Here is a tiny trained network, its code and every weight. The questions are about switching its units off for an input and a target symbol, where a switched-off unit gives its printed mean instead of its output.

import numpy as np


def w(rows, s, z=0):
    codes = np.array(rows[::2]) - 128.0
    scale = np.full(codes.shape[1], s)
    scale[-1] = z or s
    return codes * scale


def norm(h):
    return h / np.sqrt((h * h).mean(-1, keepdims=True) + 1e-5)


def f(y):
    return y / 2 * (1 + np.tanh(0.7978845608 * (y + 0.044715 * y**3)))


def softmax(a):
    e = np.exp(a - a.max(-1, keepdims=True))
    return e / e.sum(-1, keepdims=True)


def log_softmax(a):
    a = a - a.max(-1, keepdims=True)
    return a - np.log(np.exp(a).sum(-1, keepdims=True))


def net(x, mask):
    ids = ['αγεζηλμξπφψω'.index(c) for c in x.split()]
    T = len(ids)
    res = E[ids] + P[:T]
    r = norm(res)
    for j in range(2):
        rows = slice(3 * j, 3 * j + 3)
        q, k, v = (r @ M[0][rows].T for M in (Q, K, V))
        z = softmax(np.where(np.tri(T) > 0, q @ k.T / 3**0.5, -1e9)) @ v
        o = O[0][rows]
        res = res + np.where(mask[j], z, o[:, -1]) @ o[:, :-1]
    y = f(norm(res) @ A[0][:, :-1].T + A[0][:, -1])
    res = res + np.where(mask[2:14], y, B[0][:, -1]) @ B[0][:, :-1]
    return log_softmax(norm(res)[-1] @ U[:, :-1].T + U[:, -1])


Q, K, V, O, A, B = {}, {}, {}, {}, {}, {}
E = w([
[98,69,142,95,151],'α',
[78,165,143,113,123],'γ',
[160,180,138,111,150],'ε',
[81,133,116,202,59],'ζ',
[98,97,200,82,159],'η',
[116,74,135,127,61],'λ',
[132,142,134,109,30],'μ',
[143,253,71,104,174],'ξ',
[243,196,129,104,193],'π',
[193,110,41,97,139],'φ',
[159,151,181,139,112],'ψ',
[229,91,176,149,171],'ω',
],0.0047)
P = w([
[178,139,154,50,155],'0',
[124,135,154,161,132],'1',
[67,127,134,148,73],'2',
[227,145,162,2,126],'3',
[128,136,145,158,131],'4',
[77,126,123,146,69],'5',
[220,156,172,3,119],'6',
[128,131,144,155,126],'7',
],0.0047)
Q[0] = w([
[179,189,82,141,79],'h0',
[184,90,150,52,84],'h0',
[192,178,122,82,183],'h0',
[146,116,86,6,101],'h1',
[219,132,89,121,142],'h1',
[205,211,164,129,120],'h1',
],0.014)
K[0] = w([
[186,183,72,156,86],'h0',
[211,58,146,151,92],'h0',
[207,141,160,152,197],'h0',
[117,122,3,73,114],'h1',
[176,136,94,166,191],'h1',
[217,200,111,143,123],'h1',
],0.014)
V[0] = w([
[159,58,148,199,102],'h0',
[50,107,69,3,129],'h0',
[96,209,98,80,151],'h0',
[108,125,124,179,96],'h1',
[101,139,96,144,114],'h1',
[173,140,198,52,91],'h1',
],0.0039)
O[0] = w([
[162,98,120,149,120,117],'h0',
[2,109,145,138,147,110],'h0',
[87,162,124,104,137,126],'h0',
[113,120,114,118,95,104],'h1',
[115,112,116,122,118,102],'h1',
[122,145,198,176,98,250],'h1',
],0.0045,0.0026)
A[0] = w([
[166,90,95,123,212,85],'n0',
[100,153,123,170,46,99],'n1',
[168,94,159,170,90,139],'n2',
[137,66,141,225,197,70],'n3',
[94,157,7,154,174,2],'n4',
[132,22,80,173,84,50],'n5',
[89,134,24,37,146,211],'n6',
[90,72,68,149,2,143],'n7',
[139,92,107,135,77,69],'n8',
[77,126,113,42,83,119],'n9',
[98,121,149,109,183,99],'n10',
[67,149,35,233,126,77],'n11',
],0.0097,0.0032)
B[0] = w([
[147,142,91,192,41,134],'n0',
[186,96,160,169,69,218],'n1',
[97,82,112,118,141,210],'n2',
[91,172,95,90,122,129],'n3',
[190,208,162,247,200,131],'n4',
[170,142,254,155,99,154],'n5',
[64,93,82,82,130,171],'n6',
[82,154,61,111,203,254],'n7',
[171,150,116,210,131,142],'n8',
[150,176,165,135,70,192],'n9',
[147,125,73,217,136,132],'n10',
[216,82,106,68,130,149],'n11',
],0.015,0.0047)
U = w([
[144,229,38,213,79,121],'α',
[12,200,180,190,65,29],'γ',
[155,205,88,132,238,118],'ε',
[129,47,109,193,120,200],'ζ',
[145,147,230,205,200,133],'η',
[63,20,208,109,108,18],'λ',
[162,141,208,137,32,199],'μ',
[41,138,93,99,162,251],'ξ',
[221,200,88,100,134,106],'π',
[92,110,19,59,33,56],'φ',
[148,120,187,58,167,188],'ψ',
[254,46,84,92,169,44],'ω',
],0.0092,0.0028)

Each question gives the input, a string of symbols that net reads in full, and the target symbol t.
The units are the heads (3 rows each of Q, K, V and O) and the neurons (one row each of A and B). Each row of codes is followed by its name. A weight is (code - 128) times the scale printed after its matrix; where a second scale follows, it is the last column's (O, A, B and U).
mask holds one flag per unit, heads first, then neurons. A switched-off unit (its flag False) gives its mean, the last column of its rows in O or B, instead of its output. The means were averaged over made-up inputs and are rounded, as every weight is.
A unit's drop is (log p(t) with every unit on - log p(t) with that unit switched off) / (log p(t) with every unit on - log p(t) with every unit switched off).
The circuit of an input: a set's keep is (log p(t) with only the set's units on - log p(t) with every unit switched off) / (log p(t) with every unit on - log p(t) with every unit switched off). Starting from the 12 units with the biggest drops (on a tie, the unit counted first), units are removed one at a time, each time the one whose removal leaves the highest keep (on an exact tie, the one counted first), for as long as the keep stays at least 0.8.
circuit, biggest first: the units of the circuit, biggest drop first
k most important neurons: the k neurons with the biggest drops, biggest first
heads that matter: for each layer, one digit per head in row order, 1 if its drop is at least 0.15 and else 0, layers parted by /
drop of u: that unit's drop, to one decimal
input η φ μ η, target φ: 4 most important neurons : (n6; n5; n1; n10)
input η η η μ ζ μ φ, target φ: 2 most important neurons : (n6; n7)
input γ ε φ η η ω ψ, target ω: most important neuron : (n9)
input ω ω η ζ φ, target α: 3 most important neurons : (n0; n1; n4)
input φ ω η γ, target ω: 3 most important neurons : (n9; n7; n5)
input λ μ λ μ γ, target μ: heads that matter : 00
input ω η μ ξ α, target γ: heads that matter : 10
input ζ ψ ξ μ η ψ, target ζ: circuit, biggest first : (n1; n7; n9)
input π η ζ λ ζ ω μ, target ω: circuit, biggest first : (h0; n9)
input η π μ η ε, target ψ: circuit, biggest first : (n7; n1; n9; n8)
input α μ η η ξ λ η ω, target φ: circuit, biggest first : (n3; n2)
input ψ μ λ μ μ, target ζ: circuit, biggest first : (n1; n2; n7)
input π λ ζ μ φ λ, target η: 3 most important neurons : (n5; n7; n1)
input ω ω π μ λ ζ, target ω: 3 most important neurons : (n11; n7; n1)
input μ π γ ψ μ ξ, target π: most important neuron : (n11)
input ε μ ε ε ζ ω γ, target ω: 3 most important neurons : (n9; n5; n7)
input η φ φ ξ, target φ: 3 most important neurons : (n6; n7; n0)
input η μ μ η, target μ: 2 most important neurons : (n7; n9)
input η μ γ, target φ: drop of n1 : 0.1
input ω α μ η ξ ψ η η, target ξ: drop of h0 : 0.1
input ψ φ μ ψ η ω μ, target ω: drop of h0 : 2.2
